Below are the code and all the weights of a small trained network. Each question names an input and a class and asks about switching units off, where a switched-off unit gives its printed mean instead of its output.

import numpy as np


def w(rows, s, z=0):
    codes = np.array(rows[::2]) - 128.0
    scale = np.full(codes.shape[1], s)
    scale[-1] = z or s
    return codes * scale


def f(y):
    return y / 2 * (1 + np.tanh(0.7978845608 * (y + 0.044715 * y**3)))


def log_softmax(a):
    a = a - a.max(-1, keepdims=True)
    return a - np.log(np.exp(a).sum(-1, keepdims=True))


def net(x, mask):
    res = np.array(x, float).reshape(1, 5) / 4 @ E
    y = f(res @ A[0][:, :-1].T + A[0][:, -1])
    res = res + np.where(mask, y, B[0][:, -1]) @ B[0][:, :-1]
    return log_softmax(res[-1] @ U[:, :-1].T + U[:, -1])


A, B = {}, {}
E = w([
[172,36,122,98,10,94,175,215],'x0',
[49,159,167,161,142,7,223,126],'x1',
[1,162,160,110,17,194,72,116],'x2',
[199,164,218,24,92,44,52,87],'x3',
[133,129,132,128,124,130,135,121],'x4',
],0.009)
A[0] = w([
[107,201,153,139,188,151,85,91,40],'neuron 1',
[105,185,107,132,146,135,97,59,13],'neuron 2',
[153,119,79,85,77,225,80,115,79],'neuron 3',
[176,133,103,154,158,92,114,157,134],'neuron 4',
[57,163,182,138,121,53,188,156,128],'neuron 5',
[156,162,176,86,68,81,63,82,17],'neuron 6',
[211,110,117,145,179,102,154,173,179],'neuron 7',
[100,167,93,113,88,92,204,74,31],'neuron 8',
[24,167,163,120,3,182,91,130,1],'neuron 9',
[150,152,201,76,118,99,82,110,159],'neuron 10',
[214,131,135,118,151,203,82,162,80],'neuron 11',
[138,82,113,109,12,99,139,185,9],'neuron 12',
[128,108,79,190,123,188,162,116,29],'neuron 13',
[58,104,116,181,105,209,190,136,151],'neuron 14',
],0.012,0.0019)
B[0] = w([
[127,76,181,93,73,194,194,115,198],'neuron 1',
[135,104,163,132,68,183,150,152,179],'neuron 2',
[111,103,184,201,114,57,89,133,204],'neuron 3',
[114,128,89,85,114,135,120,77,157],'neuron 4',
[134,92,163,197,76,80,32,130,221],'neuron 5',
[118,182,97,123,200,157,127,209,208],'neuron 6',
[123,147,88,79,142,119,146,40,184],'neuron 7',
[131,98,160,176,151,95,115,145,170],'neuron 8',
[166,114,57,79,155,67,160,3,253],'neuron 9',
[126,162,58,137,160,130,133,200,202],'neuron 10',
[107,105,156,186,94,64,94,121,190],'neuron 11',
[108,120,207,121,101,251,177,124,204],'neuron 12',
[142,170,119,98,133,111,120,210,187],'neuron 13',
[133,185,96,104,185,151,115,194,229],'neuron 14',
],0.015,0.017)
U = w([
[136,126,80,86,162,85,146,49,254],'0',
[120,177,98,122,185,132,115,250,71],'1',
[107,93,194,201,115,53,65,153,66],'2',
[113,95,212,110,98,228,185,148,94],'3',
],0.012,0.0035)

Each question gives the input, the list of numbers given to net, and the class t.
The units are the neurons (one row each of A and B). Each row of codes is followed by its name. A weight is (code - 128) times the scale printed after its matrix; where a second scale follows, it is the last column's (A, B and U).
mask holds one flag per neuron, in row order. A switched-off neuron (its flag False) gives its mean, the last column of its row in B, instead of its output. The means were averaged over made-up inputs and are rounded, as every weight is.
A unit's drop is (log p(t) with every unit on - log p(t) with that unit switched off) / (log p(t) with every unit on - log p(t) with every unit switched off).
most important unit: the unit with the biggest drop
k most important neurons: the k neurons with the biggest drops, biggest first
drop when u is switched off: that unit's drop, to one decimal
input [-2,0,7,8,8], class 1: most important unit -> neuron 6
input [-8,0,-5,3,2], class 3: 2 most important neurons -> (neuron 9; neuron 1)
input [-8,-7,8,-2,2], class 0: 3 most important neurons -> (neuron 9; neuron 12; neuron 5)
input [-2,4,0,5,7], class 1: 2 most important neurons -> (neuron 6; neuron 10)
input [3,-7,-6,4,-4], class 2: 3 most important neurons -> (neuron 11; neuron 9; neuron 3)
input [-1,-5,-2,4,-7], class 2: 4 most important neurons -> (neuron 11; neuron 14; neuron 9; neuron 3)
input [-3,-6,2,-5,8], class 2: 4 most important neurons -> (neuron 3; neuron 6; neuron 11; neuron 10)
input [-8,8,5,-6,-3], class 2: 4 most important neurons -> (neuron 5; neuron 12; neuron 8; neuron 6)
input [6,8,-6,-4,-6], class 2: 3 most important neurons -> (neuron 5; neuron 9; neuron 8)
input [-5,-8,-6,1,6], class 2: 3 most important neurons -> (neuron 11; neuron 9; neuron 3)
input [-8,-7,-5,1,7], class 3: 2 most important neurons -> (neuron 1; neuron 5)
input [5,4,4,4,-1], class 3: 4 most important neurons -> (neuron 12; neuron 14; neuron 3; neuron 7)
input [8,-7,-2,7,-7], class 3: 2 most important neurons -> (neuron 12; neuron 14)
input [-8,8,-6,-1,5], class 2: most important unit -> neuron 5
input [4,2,-6,-5,8], class 0: 2 most important neurons -> (neuron 7; neuron 6)
input [7,1,5,8,3], class 1: drop when neuron 10 is switched off -> 1.8
input [-5,-7,4,-5,-5], class 2: drop when neuron 3 is switched off -> 1.7
input [-7,-5,-4,5,6], class 3: drop when neuron 5 is switched off -> 0.1
